Here is a tiny trained network, its code and every weight. The questions are about switching its units off for an input and a class, where a switched-off unit gives its printed mean instead of its output.

import numpy as np


def w(rows, s, z=0):
    codes = np.array(rows[::2]) - 128.0
    scale = np.full(codes.shape[1], s)
    scale[-1] = z or s
    return codes * scale


def norm(h):
    return h / np.sqrt((h * h).mean(-1, keepdims=True) + 1e-5)


def f(y):
    return np.maximum(y, 0)


def log_softmax(a):
    a = a - a.max(-1, keepdims=True)
    return a - np.log(np.exp(a).sum(-1, keepdims=True))


def net(x, mask):
    res = np.array(x, float).reshape(1, 7) / 4 @ E
    u = 0
    for l in range(2):
        y = f(norm(res) @ A[l][:, :-1].T + A[l][:, -1])
        res = res + np.where(mask[u : u + 13], y, B[l][:, -1]) @ B[l][:, :-1]
        u += 13
    return log_softmax(norm(res)[-1] @ U[:, :-1].T + U[:, -1])


A, B = {}, {}
E = w([
[104,59,144,96,170,98,174,251,75,112],'x0',
[125,132,128,135,122,134,128,132,131,126],'x1',
[86,138,65,171,98,72,191,102,60,134],'x2',
[132,126,127,135,122,130,127,132,128,127],'x3',
[141,115,130,138,124,112,117,130,141,139],'x4',
[121,128,119,144,126,136,129,137,146,130],'x5',
[126,147,149,155,201,139,119,124,55,237],'x6',
],0.011)
A[0] = w([
[169,181,126,172,135,175,114,37,119,168,146],'L0N1',
[155,141,110,111,116,122,155,41,179,79,179],'L0N2',
[89,83,91,143,78,70,168,138,83,96,23],'L0N3',
[117,115,124,98,78,127,124,142,126,70,114],'L0N4',
[169,128,150,80,158,158,51,83,165,125,114],'L0N5',
[175,137,188,71,179,158,174,192,228,104,130],'L0N6',
[174,195,123,151,126,187,90,122,174,120,67],'L0N7',
[141,153,96,128,53,131,68,7,140,76,116],'L0N8',
[160,166,167,144,216,172,64,173,142,145,2],'L0N9',
[101,115,105,112,161,116,146,104,108,183,82],'L0N10',
[84,166,142,117,119,141,154,138,138,69,174],'L0N11',
[116,166,125,163,124,64,158,121,110,113,175],'L0N12',
[144,105,117,93,104,50,142,137,125,54,97],'L0N13',
],0.011,0.0032)
B[0] = w([
[115,176,107,145,205,19,89,1,176,13,238],'L0N1',
[185,85,124,114,54,140,189,190,74,181,215],'L0N2',
[102,139,81,138,201,182,149,103,186,130,208],'L0N3',
[125,124,129,201,202,110,62,56,145,133,184],'L0N4',
[95,46,88,56,176,141,207,117,191,104,206],'L0N5',
[172,154,169,163,57,116,83,134,110,99,219],'L0N6',
[100,70,96,36,91,62,156,110,112,112,193],'L0N7',
[115,116,125,156,63,144,151,220,78,226,253],'L0N8',
[42,153,159,102,211,138,138,101,124,156,194],'L0N9',
[177,74,122,191,96,123,69,124,122,134,169],'L0N10',
[142,83,121,80,120,111,121,143,133,89,174],'L0N11',
[105,231,79,157,132,193,121,142,69,182,187],'L0N12',
[131,123,85,119,185,172,135,128,179,75,199],'L0N13',
],0.0084,0.011)
A[1] = w([
[148,169,198,149,236,95,169,195,101,220,45],'L1N1',
[63,96,73,67,11,188,181,143,134,205,172],'L1N2',
[57,212,207,191,184,254,65,124,115,148,167],'L1N3',
[174,61,184,189,178,226,106,113,88,133,167],'L1N4',
[181,180,63,226,97,92,126,122,15,165,97],'L1N5',
[126,189,28,179,69,34,218,52,152,2,132],'L1N6',
[34,177,228,153,173,146,70,157,106,215,4],'L1N7',
[175,134,74,108,47,171,122,161,189,125,197],'L1N8',
[181,130,236,155,155,147,11,105,170,15,115],'L1N9',
[179,77,62,122,106,141,98,162,69,101,76],'L1N10',
[135,137,202,105,160,217,179,158,27,239,127],'L1N11',
[240,100,160,87,148,132,103,90,62,128,138],'L1N12',
[230,22,183,121,92,63,136,206,99,75,155],'L1N13',
],0.0073,0.0024)
B[1] = w([
[99,144,95,98,13,166,188,95,144,165,185],'L1N1',
[155,82,183,90,72,132,216,184,100,128,211],'L1N2',
[170,64,131,72,65,109,102,124,175,79,192],'L1N3',
[173,110,149,144,72,107,126,150,75,105,174],'L1N4',
[164,205,123,255,87,159,125,198,79,136,224],'L1N5',
[114,150,174,130,233,216,36,148,170,128,255],'L1N6',
[110,85,124,16,98,90,183,149,141,180,178],'L1N7',
[36,140,182,124,137,103,185,133,96,167,190],'L1N8',
[198,145,161,199,110,132,127,97,31,60,201],'L1N9',
[167,148,107,106,170,54,167,122,159,203,166],'L1N10',
[130,125,136,136,65,103,182,167,204,172,191],'L1N11',
[93,135,37,87,124,118,142,108,192,127,147],'L1N12',
[130,158,193,86,128,135,31,97,107,142,201],'L1N13',
],0.0082,0.0088)
U = w([
[125,70,208,1,53,87,160,172,149,151,241],'0',
[124,168,91,195,60,148,217,226,91,204,220],'1',
[78,135,136,74,234,54,117,22,170,109,110],'2',
[112,253,120,221,169,118,30,78,107,165,2],'3',
[199,123,230,145,137,144,55,179,99,5,62],'4',
[89,140,65,154,241,199,146,189,182,54,91],'5',
],0.014,0.0017)

Each question gives the input, the list of numbers given to net, and the class t.
The units are the neurons (one row each of A and B). Each row of codes is followed by its name. A weight is (code - 128) times the scale printed after its matrix; where a second scale follows, it is the last column's (A, B and U).
mask holds one flag per neuron, layer by layer. A switched-off neuron (its flag False) gives its mean, the last column of its row in B, instead of its output. The means were averaged over made-up inputs and are rounded, as every weight is.
A unit's drop is (log p(t) with every unit on - log p(t) with that unit switched off) / (log p(t) with every unit on - log p(t) with every unit switched off).
The circuit of an input: a set's keep is (log p(t) with only the set's units on - log p(t) with every unit switched off) / (log p(t) with every unit on - log p(t) with every unit switched off). Starting from the 12 units with the biggest drops (on a tie, the unit counted first), units are removed one at a time, each time the one whose removal leaves the highest keep (on an exact tie, the one counted first), for as long as the keep stays at least 0.8.
units of the circuit, in order: the units of the circuit, biggest drop first
top k neurons: the k neurons with the biggest drops, biggest first
k most important neurons of layer l: the k neurons of layer l with the biggest drops, biggest first
drop of u: that unit's drop, to one decimal
input [-7,2,4,6,-3,-8,-6], class 1: units of the circuit, in order -> [L0N8]
input [1,-3,-5,-8,1,-7,-2], class 4: top 3 neurons -> [L0N6, L0N8, L1N9]
input [4,2,0,-8,-1,-5,7], class 0: top 2 neurons -> [L1N7, L0N8]
input [5,-3,0,-5,-1,-5,-1], class 4: top 2 neurons -> [L0N8, L0N5]
input [4,4,-4,-5,2,4,0], class 4: top 4 neurons -> [L0N6, L0N8, L1N9, L0N12]
input [0,-4,1,-5,-1,1,-3], class 1: 2 most important neurons of layer 0 -> [L0N1, L0N2]
input [-7,-2,0,6,-8,-3,1], class 2: top 2 neurons -> [L0N1, L0N5]
input [7,4,2,-7,8,-5,0], class 5: 2 most important neurons of layer 0 -> [L0N8, L0N2]
input [5,-1,0,-7,8,-4,-6], class 4: top 2 neurons -> [L0N6, L1N9]
input [-1,5,4,2,7,3,7], class 3: top 2 neurons -> [L0N1, L0N8]
input [1,-4,7,7,8,4,-2], class 5: top 2 neurons -> [L0N3, L0N8]
input [1,-1,5,7,8,-4,-6], class 5: top 2 neurons -> [L0N13, L0N3]
input [-8,6,5,-4,-2,6,-5], class 1: drop of L0N8 -> 2.5
input [-6,-5,-2,4,-3,3,6], class 2: units of the circuit, in order -> [L0N1]
input [-3,-6,-3,7,-1,-5,3], class 2: drop of L0N1 -> 0.1
input [4,-5,0,7,6,-6,4], class 0: drop of L0N7 -> -0.1
input [1,-8,4,-4,-5,8,-5], class 5: 3 most important neurons of layer 0 -> [L0N13, L0N3, L0N4]
